Below is a small trained network, with its code and all its weights. Each question gives an input and a class and asks what happens when units are switched off, that is, made to give their printed mean instead of their output.

import numpy as np


def w(rows, s, z=0):
    codes = np.array(rows[::2]) - 128.0
    scale = np.full(codes.shape[1], s)
    scale[-1] = z or s
    return codes * scale


def f(y):
    return y / 2 * (1 + np.tanh(0.7978845608 * (y + 0.044715 * y**3)))


def log_softmax(a):
    a = a - a.max(-1, keepdims=True)
    return a - np.log(np.exp(a).sum(-1, keepdims=True))


def net(x, mask):
    res = np.array(x, float).reshape(1, 4) / 4 @ E
    y = f(res @ A[0][:, :-1].T + A[0][:, -1])
    res = res + np.where(mask, y, B[0][:, -1]) @ B[0][:, :-1]
    return log_softmax(res[-1] @ U[:, :-1].T + U[:, -1])


A, B = {}, {}
E = w([
[131,132,160,197,132,95,50,20,133],'x0',
[127,127,253,90,126,157,158,108,124],'x1',
[120,128,165,97,154,81,14,199,125],'x2',
[127,126,84,13,117,147,92,59,124],'x3',
],0.0045)
A[0] = w([
[125,127,131,125,135,123,122,132,124,56],'n0',
[129,126,210,100,128,137,150,114,123,96],'n1',
[129,128,220,94,133,136,157,112,125,103],'n2',
[127,127,128,128,130,126,128,128,127,3],'n3',
[128,125,118,117,125,127,127,120,130,47],'n4',
[125,126,129,136,131,127,131,128,126,61],'n5',
[133,125,228,93,134,136,161,113,125,99],'n6',
[131,128,18,167,130,116,102,148,126,101],'n7',
[129,130,99,152,127,139,230,57,127,100],'n8',
[121,124,98,16,132,137,104,62,130,113],'n9',
[124,126,115,85,128,132,168,188,128,96],'n10',
[126,129,130,128,125,129,126,131,129,195],'n11',
[129,124,156,203,131,126,145,172,128,92],'n12',
[129,125,146,180,127,109,82,57,129,106],'n13',
[141,127,154,105,123,115,48,185,134,103],'n14',
[130,129,194,105,127,138,143,117,123,99],'n15',
[130,125,114,85,124,127,174,196,125,112],'n16',
[127,125,128,129,130,126,130,127,128,24],'n17',
[126,126,92,35,128,134,103,77,124,100],'n18',
[125,125,122,107,127,138,144,155,123,67],'n19',
[126,125,148,183,126,117,73,52,126,114],'n20',
[122,130,144,112,143,113,78,161,122,90],'n21',
[125,128,70,147,135,114,122,137,129,86],'n22',
[123,128,146,109,141,114,71,167,125,91],'n23',
[127,128,114,84,125,128,171,191,126,102],'n24',
[128,128,155,197,132,123,145,169,128,90],'n25',
[121,128,148,108,139,113,66,170,126,91],'n26',
[118,123,155,212,131,130,145,177,126,100],'n27',
[128,126,117,91,128,135,162,182,125,101],'n28',
[129,129,127,126,131,127,130,126,129,30],'n29',
[125,126,116,89,126,134,165,186,127,105],'n30',
[129,130,151,107,129,116,57,177,129,102],'n31',
[121,125,102,73,120,131,112,95,128,81],'n32',
[133,124,11,170,133,123,96,148,122,103],'n33',
[133,128,100,151,120,142,222,62,131,97],'n34',
[122,130,152,199,131,126,146,173,130,106],'n35',
[127,125,149,185,127,118,70,51,123,113],'n36',
[126,124,116,90,125,137,163,185,125,98],'n37',
[128,130,189,109,125,137,142,118,122,83],'n38',
[127,129,153,196,132,124,145,170,130,96],'n39',
[129,126,128,126,132,124,130,126,128,34],'n40',
],0.013,0.005)
B[0] = w([
[161,87,126,131,105,162,123,152,184,96],'n0',
[90,119,129,99,83,117,123,116,194,185],'n1',
[60,147,129,95,82,101,122,108,180,206],'n2',
[187,70,125,130,83,182,119,161,232,85],'n3',
[179,85,133,130,97,161,122,154,200,95],'n4',
[170,88,127,128,102,160,122,146,189,97],'n5',
[52,156,132,93,72,101,120,111,191,215],'n6',
[54,139,147,81,61,106,123,107,212,211],'n7',
[77,99,120,169,112,185,113,254,84,235],'n8',
[231,205,128,123,95,48,132,162,88,255],'n9',
[148,177,131,144,156,185,132,105,161,175],'n10',
[86,185,132,128,142,97,131,115,62,182],'n11',
[211,149,126,120,97,98,126,156,134,175],'n12',
[155,185,128,141,164,205,138,104,175,206],'n13',
[74,116,121,159,114,167,133,208,76,194],'n14',
[102,113,124,107,92,119,123,114,178,165],'n15',
[128,209,131,143,181,167,127,90,130,194],'n16',
[180,76,124,129,91,174,120,154,218,88],'n17',
[233,160,135,128,94,88,126,173,133,219],'n18',
[167,112,128,136,116,179,130,132,192,114],'n19',
[144,209,126,139,177,200,141,98,159,221],'n20',
[123,88,118,147,116,165,124,184,138,149],'n21',
[133,85,134,107,87,144,122,128,206,138],'n22',
[118,88,119,151,114,168,123,189,130,159],'n23',
[142,188,127,143,167,179,128,100,153,182],'n24',
[207,141,128,120,101,104,121,155,139,167],'n25',
[114,89,116,155,112,171,124,195,128,165],'n26',
[209,169,125,115,100,84,127,154,110,189],'n27',
[143,170,128,141,154,174,132,105,152,166],'n28',
[170,80,126,129,103,164,123,145,196,89],'n29',
[139,179,131,141,160,173,131,100,144,174],'n30',
[90,106,119,155,116,164,130,195,92,181],'n31',
[211,108,130,129,95,131,123,160,178,153],'n32',
[35,158,149,78,54,99,124,107,210,221],'n33',
[92,85,121,166,114,184,108,248,104,224],'n34',
[193,160,126,115,111,86,126,146,106,178],'n35',
[142,216,126,139,181,201,138,98,161,224],'n36',
[147,169,127,142,154,179,131,106,161,169],'n37',
[124,95,126,108,88,136,121,126,203,149],'n38',
[200,148,124,119,104,98,123,150,128,169],'n39',
[173,79,125,129,98,168,123,149,203,90],'n40',
],0.029,0.0039)
U = w([
[157,174,130,156,231,207,156,60,154,133],'0',
[254,142,127,112,97,37,127,153,97,125],'1',
[79,69,102,191,122,181,109,211,79,128],'2',
[54,115,151,52,75,85,119,76,205,116],'3',
[108,74,128,129,238,49,159,20,22,253],'4',
[179,52,121,129,130,147,129,103,157,87],'5',
[181,48,123,129,137,151,126,113,181,88],'6',
],0.007,0.0025)

Each question gives the input, the list of numbers given to net, and the class t.
The units are the neurons (one row each of A and B). Each row of codes is followed by its name. A weight is (code - 128) times the scale printed after its matrix; where a second scale follows, it is the last column's (A, B and U).
mask holds one flag per neuron, in row order. A switched-off neuron (its flag False) gives its mean, the last column of its row in B, instead of its output. The means were averaged over made-up inputs and are rounded, as every weight is.
A unit's drop is (log p(t) with every unit on - log p(t) with that unit switched off) / (log p(t) with every unit on - log p(t) with every unit switched off).
The circuit of an input: a set's keep is (log p(t) with only the set's units on - log p(t) with every unit switched off) / (log p(t) with every unit on - log p(t) with every unit switched off). Starting from the 12 units with the biggest drops (on a tie, the unit counted first), units are removed one at a time, each time the one whose removal leaves the highest keep (on an exact tie, the one counted first), for as long as the keep stays at least 0.8.
circuit, biggest first: the units of the circuit, biggest drop first
unit that matters most: the unit with the biggest drop
k most important neurons: the k neurons with the biggest drops, biggest first
drop of u: that unit's drop, to one decimal
input [1,-6,4,2], class 3: circuit, biggest first	n33
input [8,-3,7,-1], class 0: 2 most important neurons	n36, n20
input [-5,-8,-8,-1], class 2: 3 most important neurons	n8, n34, n6
input [3,-1,4,-1], class 2: circuit, biggest first	n14, n31
input [-5,-2,6,-1], class 2: 2 most important neurons	n14, n31
input [3,-5,1,0], class 3: 2 most important neurons	n33, n7
input [6,7,7,-1], class 2: 3 most important neurons	n14, n31, n26
input [-5,6,-3,4], class 3: 4 most important neurons	n6, n2, n36, n20
input [-3,7,3,5], class 3: 2 most important neurons	n6, n2
input [8,-7,8,7], class 0: 4 most important neurons	n36, n20, n13, n8
input [6,4,-7,-6], class 2: 3 most important neurons	n8, n34, n9
input [-4,-3,-4,5], class 1: 4 most important neurons	n9, n18, n36, n20
input [-6,-4,0,-7], class 1: 3 most important neurons	n27, n35, n12
input [6,-7,3,8], class 1: unit that matters most	n9
input [-7,8,-4,-4], class 3: 3 most important neurons	n6, n2, n1
input [-5,-1,0,6], class 1: 4 most important neurons	n9, n18, n36, n20
input [-5,-4,-7,-5], class 2: drop of n8	1.3
input [2,-7,6,-6], class 3: drop of n7	2.6
input [0,-2,-6,7], class 1: drop of n18	0.2
input [5,-5,6,-4], class 2: unit that matters most	n14
